Below is a small trained network, with its code and all its weights. Each question gives an input and a class and asks what happens when units are switched off, that is, made to give their printed mean instead of their output.

import numpy as np


def w(rows, s, z=0):
    codes = np.array(rows[::2]) - 128.0
    scale = np.full(codes.shape[1], s)
    scale[-1] = z or s
    return codes * scale


def norm(h):
    return h / np.sqrt((h * h).mean(-1, keepdims=True) + 1e-5)


def f(y):
    return np.maximum(y, 0)


def log_softmax(a):
    a = a - a.max(-1, keepdims=True)
    return a - np.log(np.exp(a).sum(-1, keepdims=True))


def net(x, mask):
    res = np.array(x, float).reshape(1, 3) / 4 @ E
    u = 0
    for l in range(2):
        y = f(norm(res) @ A[l][:, :-1].T + A[l][:, -1])
        res = res + np.where(mask[u : u + 14], y, B[l][:, -1]) @ B[l][:, :-1]
        u += 14
    return log_softmax(norm(res)[-1] @ U[:, :-1].T + U[:, -1])


A, B = {}, {}
E = w([
[100,199,253,231,115],'x0',
[12,49,57,187,26],'x1',
[206,176,88,122,47],'x2',
],0.0057)
A[0] = w([
[6,81,71,234,174,65],'0.n0',
[76,123,177,217,55,198],'0.n1',
[120,83,177,167,196,227],'0.n2',
[113,97,189,44,254,149],'0.n3',
[166,74,40,141,103,180],'0.n4',
[169,169,95,130,105,246],'0.n5',
[63,171,60,73,122,77],'0.n6',
[81,112,41,59,142,187],'0.n7',
[60,149,218,120,141,132],'0.n8',
[225,108,176,178,207,251],'0.n9',
[120,191,166,231,223,99],'0.n10',
[98,94,110,55,213,205],'0.n11',
[136,165,184,130,218,131],'0.n12',
[117,142,181,66,131,140],'0.n13',
],0.0067,0.0012)
B[0] = w([
[128,167,171,65,157,245],'0.n0',
[194,51,124,90,108,243],'0.n1',
[154,40,36,217,32,202],'0.n2',
[147,37,226,254,55,253],'0.n3',
[45,162,147,192,146,210],'0.n4',
[79,119,80,164,62,188],'0.n5',
[163,130,144,123,104,170],'0.n6',
[87,112,187,175,158,225],'0.n7',
[229,86,82,78,220,199],'0.n8',
[121,99,84,60,61,230],'0.n9',
[143,87,128,116,169,218],'0.n10',
[132,89,134,201,191,228],'0.n11',
[45,80,156,195,112,216],'0.n12',
[138,186,80,70,76,166],'0.n13',
],0.0049,0.0048)
A[1] = w([
[130,74,166,103,196,137],'1.n0',
[166,118,123,123,80,143],'1.n1',
[195,139,137,79,83,254],'1.n2',
[179,101,223,144,160,219],'1.n3',
[58,95,42,190,50,161],'1.n4',
[124,58,170,111,114,123],'1.n5',
[117,188,192,164,119,157],'1.n6',
[130,48,204,156,152,254],'1.n7',
[211,89,132,218,189,180],'1.n8',
[41,79,100,88,85,206],'1.n9',
[178,170,179,255,77,209],'1.n10',
[82,50,125,82,157,93],'1.n11',
[83,143,70,103,212,150],'1.n12',
[52,133,85,122,190,126],'1.n13',
],0.01,0.0021)
B[1] = w([
[105,147,91,210,92,186],'1.n0',
[123,166,165,180,178,165],'1.n1',
[119,106,166,196,177,172],'1.n2',
[100,52,66,120,93,214],'1.n3',
[158,128,127,162,187,222],'1.n4',
[129,196,168,73,63,197],'1.n5',
[103,171,98,72,89,145],'1.n6',
[99,110,85,53,93,254],'1.n7',
[72,34,54,136,72,220],'1.n8',
[164,222,183,105,84,192],'1.n9',
[87,151,76,142,150,216],'1.n10',
[109,184,132,68,164,182],'1.n11',
[137,31,151,99,253,142],'1.n12',
[112,69,149,127,152,151],'1.n13',
],0.0071,0.011)
U = w([
[61,19,81,139,4,215],'0',
[189,51,165,163,126,107],'1',
[196,90,152,129,40,2],'2',
[119,171,205,72,32,88],'3',
[79,81,198,110,177,65],'4',
[145,177,140,230,80,202],'5',
],0.011,0.0044)

Each question gives the input, the list of numbers given to net, and the class t.
The units are the neurons (one row each of A and B). Each row of codes is followed by its name. A weight is (code - 128) times the scale printed after its matrix; where a second scale follows, it is the last column's (A, B and U).
mask holds one flag per neuron, layer by layer. A switched-off neuron (its flag False) gives its mean, the last column of its row in B, instead of its output. The means were averaged over made-up inputs and are rounded, as every weight is.
A unit's drop is (log p(t) with every unit on - log p(t) with that unit switched off) / (log p(t) with every unit on - log p(t) with every unit switched off).
The circuit of an input: a set's keep is (log p(t) with only the set's units on - log p(t) with every unit switched off) / (log p(t) with every unit on - log p(t) with every unit switched off). Starting from the 12 units with the biggest drops (on a tie, the unit counted first), units are removed one at a time, each time the one whose removal leaves the highest keep (on an exact tie, the one counted first), for as long as the keep stays at least 0.8.
circuit, biggest first: the units of the circuit, biggest drop first
k most important neurons: the k neurons with the biggest drops, biggest first
k most important neurons of layer l: the k neurons of layer l with the biggest drops, biggest first
drop of u: that unit's drop, to one decimal
input [7,6,6], class 5: circuit, biggest first : (0.n3 1.n8 1.n3 1.n4)
input [8,-5,6], class 0: circuit, biggest first : (1.n3 1.n9)
input [2,0,3], class 5: 2 most important neurons : (0.n3 0.n11)
input [-3,3,-5], class 4: most important neuron of layer 1 : (1.n11)
input [-2,7,-3], class 3: 2 most important neurons : (1.n9 1.n8)
input [-1,2,-2], class 4: 4 most important neurons of layer 0 : (0.n3 0.n0 0.n4 0.n8)
input [-5,7,3], class 3: 3 most important neurons of layer 0 : (0.n2 0.n11 0.n0)
input [-7,0,1], class 4: 2 most important neurons : (0.n3 1.n12)
input [4,8,-7], class 3: 2 most important neurons of layer 1 : (1.n9 1.n8)
input [3,-8,6], class 5: 2 most important neurons of layer 1 : (1.n7 1.n2)
input [-2,4,-5], class 4: 2 most important neurons : (0.n3 1.n8)
input [-8,5,4], class 1: 2 most important neurons : (1.n4 0.n3)
input [6,8,3], class 3: 2 most important neurons of layer 1 : (1.n8 1.n9)
input [-8,-5,7], class 1: most important neuron of layer 1 : (1.n7)
input [4,8,2], class 3: 3 most important neurons of layer 0 : (0.n0 0.n1 0.n2)
input [-3,-5,8], class 5: 2 most important neurons of layer 1 : (1.n7 1.n2)
input [1,8,3], class 3: 3 most important neurons of layer 0 : (0.n0 0.n1 0.n2)
input [3,8,5], class 5: drop of 0.n9 : 0.0
input [-7,7,-2], class 4: drop of 1.n8 : 0.1
input [-6,0,5], class 1: drop of 0.n8 : -0.1
